Below are the code and all the weights of a small trained network. Each question names an input and a target symbol and asks about switching units off, where a switched-off unit gives its printed mean instead of its output.

import numpy as np


def w(rows, s, z=0):
    codes = np.array(rows[::2]) - 128.0
    scale = np.full(codes.shape[1], s)
    scale[-1] = z or s
    return codes * scale


def norm(h):
    return h / np.sqrt((h * h).mean(-1, keepdims=True) + 1e-5)


def f(y):
    return np.maximum(y, 0)


def softmax(a):
    e = np.exp(a - a.max(-1, keepdims=True))
    return e / e.sum(-1, keepdims=True)


def log_softmax(a):
    a = a - a.max(-1, keepdims=True)
    return a - np.log(np.exp(a).sum(-1, keepdims=True))


def net(x, mask):
    ids = ['αδζηθλμξπτφψω'.index(c) for c in x.split()]
    T = len(ids)
    res = E[ids] + P[:T]
    r = norm(res)
    for j in range(3):
        rows = slice(3 * j, 3 * j + 3)
        q, k, v = (r @ M[0][rows].T for M in (Q, K, V))
        z = softmax(np.where(np.tri(T) > 0, q @ k.T / 3**0.5, -1e9)) @ v
        o = O[0][rows]
        res = res + np.where(mask[j], z, o[:, -1]) @ o[:, :-1]
    y = f(norm(res) @ A[0][:, :-1].T + A[0][:, -1])
    res = res + np.where(mask[3:7], y, B[0][:, -1]) @ B[0][:, :-1]
    return log_softmax(norm(res)[-1] @ U[:, :-1].T + U[:, -1])


Q, K, V, O, A, B = {}, {}, {}, {}, {}, {}
E = w([
[74,58,63,61],'α',
[68,88,1,97],'δ',
[122,199,42,110],'ζ',
[114,59,80,157],'η',
[139,96,100,176],'θ',
[123,46,79,135],'λ',
[91,85,45,139],'μ',
[152,173,123,93],'ξ',
[70,98,114,139],'π',
[77,122,77,154],'τ',
[83,43,75,105],'φ',
[177,98,82,105],'ψ',
[130,155,69,172],'ω',
],0.0093)
P = w([
[130,134,141,133],'0',
[117,128,127,100],'1',
[103,100,92,158],'2',
[145,109,92,147],'3',
[117,129,126,100],'4',
[105,108,95,158],'5',
[195,106,46,255],'6',
[116,128,125,99],'7',
[106,121,90,155],'8',
],0.042)
Q[0] = w([
[11,150,114,94],'head 1',
[251,98,101,69],'head 1',
[215,187,101,123],'head 1',
[150,101,195,141],'head 2',
[118,155,161,106],'head 2',
[154,128,44,176],'head 2',
[188,132,133,54],'head 3',
[123,37,179,138],'head 3',
[210,98,50,197],'head 3',
],0.02)
K[0] = w([
[76,153,29,3],'head 1',
[242,108,211,132],'head 1',
[243,215,141,189],'head 1',
[144,97,205,170],'head 2',
[103,130,166,81],'head 2',
[125,206,56,191],'head 2',
[176,102,68,55],'head 3',
[137,40,149,158],'head 3',
[219,164,219,185],'head 3',
],0.015)
V[0] = w([
[127,130,108,71],'head 1',
[132,171,39,177],'head 1',
[71,86,45,202],'head 1',
[164,117,139,111],'head 2',
[99,160,79,161],'head 2',
[153,120,104,105],'head 2',
[160,127,8,126],'head 3',
[131,25,112,176],'head 3',
[42,166,142,205],'head 3',
],0.014)
O[0] = w([
[113,123,174,48,224],'head 1',
[111,76,67,110,189],'head 1',
[53,52,64,156,168],'head 1',
[137,155,146,138,82],'head 2',
[153,52,113,108,254],'head 2',
[121,113,149,114,156],'head 2',
[160,91,123,219,200],'head 3',
[161,55,195,95,83],'head 3',
[118,228,246,104,150],'head 3',
],0.012,0.0067)
A[0] = w([
[110,46,90,185,148],'neuron 1',
[131,153,142,254,252],'neuron 2',
[32,164,109,99,66],'neuron 3',
[104,96,185,99,2],'neuron 4',
],0.012,0.0077)
B[0] = w([
[191,255,237,222,247],'neuron 1',
[166,102,59,134,202],'neuron 2',
[92,110,237,215,165],'neuron 3',
[114,74,34,46,131],'neuron 4',
],0.0082,0.011)
U = w([
[85,82,97,50,217],'α',
[64,12,20,126,22],'δ',
[45,157,12,89,157],'ζ',
[142,105,197,150,96],'η',
[202,170,233,168,98],'θ',
[158,92,186,134,98],'λ',
[89,61,138,182,37],'μ',
[144,206,128,47,253],'ξ',
[106,173,171,89,204],'π',
[16,161,200,185,92],'τ',
[117,92,143,96,162],'φ',
[233,110,110,75,182],'ψ',
[111,228,114,246,52],'ω',
],0.012,0.0066)

Each question gives the input, a string of symbols that net reads in full, and the target symbol t.
The units are the heads (3 rows each of Q, K, V and O) and the neurons (one row each of A and B). Each row of codes is followed by its name. A weight is (code - 128) times the scale printed after its matrix; where a second scale follows, it is the last column's (O, A, B and U).
mask holds one flag per unit, heads first, then neurons. A switched-off unit (its flag False) gives its mean, the last column of its rows in O or B, instead of its output. The means were averaged over made-up inputs and are rounded, as every weight is.
A unit's drop is (log p(t) with every unit on - log p(t) with that unit switched off) / (log p(t) with every unit on - log p(t) with every unit switched off).
The circuit of an input: a set's keep is (log p(t) with only the set's units on - log p(t) with every unit switched off) / (log p(t) with every unit on - log p(t) with every unit switched off). Starting from all 7 units, units are removed one at a time, each time the one whose removal leaves the highest keep (on an exact tie, the one counted first), for as long as the keep stays at least 0.8.
circuit, biggest first: the units of the circuit, biggest drop first
most important unit: the unit with the biggest drop
top k neurons: the k neurons with the biggest drops, biggest first
which heads matter: for each layer, one digit per head in row order, 1 if its drop is at least 0.15 and else 0, layers parted by /
input ξ ξ ω ψ ξ α ζ ξ ψ, target ζ: circuit, biggest first => (head 3)
input ω ω ω ξ λ ζ, target τ: which heads matter => 001
input θ ψ ξ, target α: top 2 neurons => (neuron 1; neuron 4)
input ω ζ ψ μ ζ, target ζ: circuit, biggest first => (head 3; neuron 1; head 1)
input θ τ ζ ξ ψ ψ η τ λ, target α: circuit, biggest first => (head 3; neuron 1)
input ξ ω θ ζ, target ξ: which heads matter => 101
input ξ π ω θ, target ξ: circuit, biggest first => (head 1; head 3)
input τ ω ζ δ, target τ: circuit, biggest first => (head 3; head 1)
input θ ζ θ τ, target θ: which heads matter => 101
input θ θ ω ζ α τ ψ ξ η, target α: which heads matter => 001
input ω ω ω ζ ξ θ, target τ: circuit, biggest first => (head 3; neuron 1)
input ω ω ω π μ α, target τ: which heads matter => 001
input ψ θ ω α, target ψ: which heads matter => 100
input ω ω ω ψ τ ω ω ψ φ, target τ: most important unit => head 3
input ω ω ψ α ψ ω θ ξ ω, target τ: top 2 neurons => (neuron 3; neuron 1)
input τ ψ π ξ, target τ: which heads matter => 101
input ω ω ω ψ λ ψ α ψ δ, target τ: circuit, biggest first => (head 3; neuron 3)
input ω ω ζ ψ τ ξ, target τ: circuit, biggest first => (head 3; neuron 1)
input ψ θ ζ α λ ζ ψ ζ, target ζ: top 2 neurons => (neuron 1; neuron 2)
input ψ ω φ ψ θ ζ, target δ: circuit, biggest first => (head 3)
input ω ζ ζ α φ ψ, target τ: circuit, biggest first => (head 3; neuron 1)
input ω ω ω λ, target ω: circuit, biggest first => (head 3; head 1)
input ω ξ ω ψ ζ ω ω ω η, target τ: top 2 neurons => (neuron 3; neuron 1)
input ζ ω ω, target ω: top 2 neurons => (neuron 1; neuron 3)
input ζ ψ π, target ω: top 2 neurons => (neuron 1; neuron 2)
input θ τ τ, target α: top 2 neurons => (neuron 1; neuron 4)
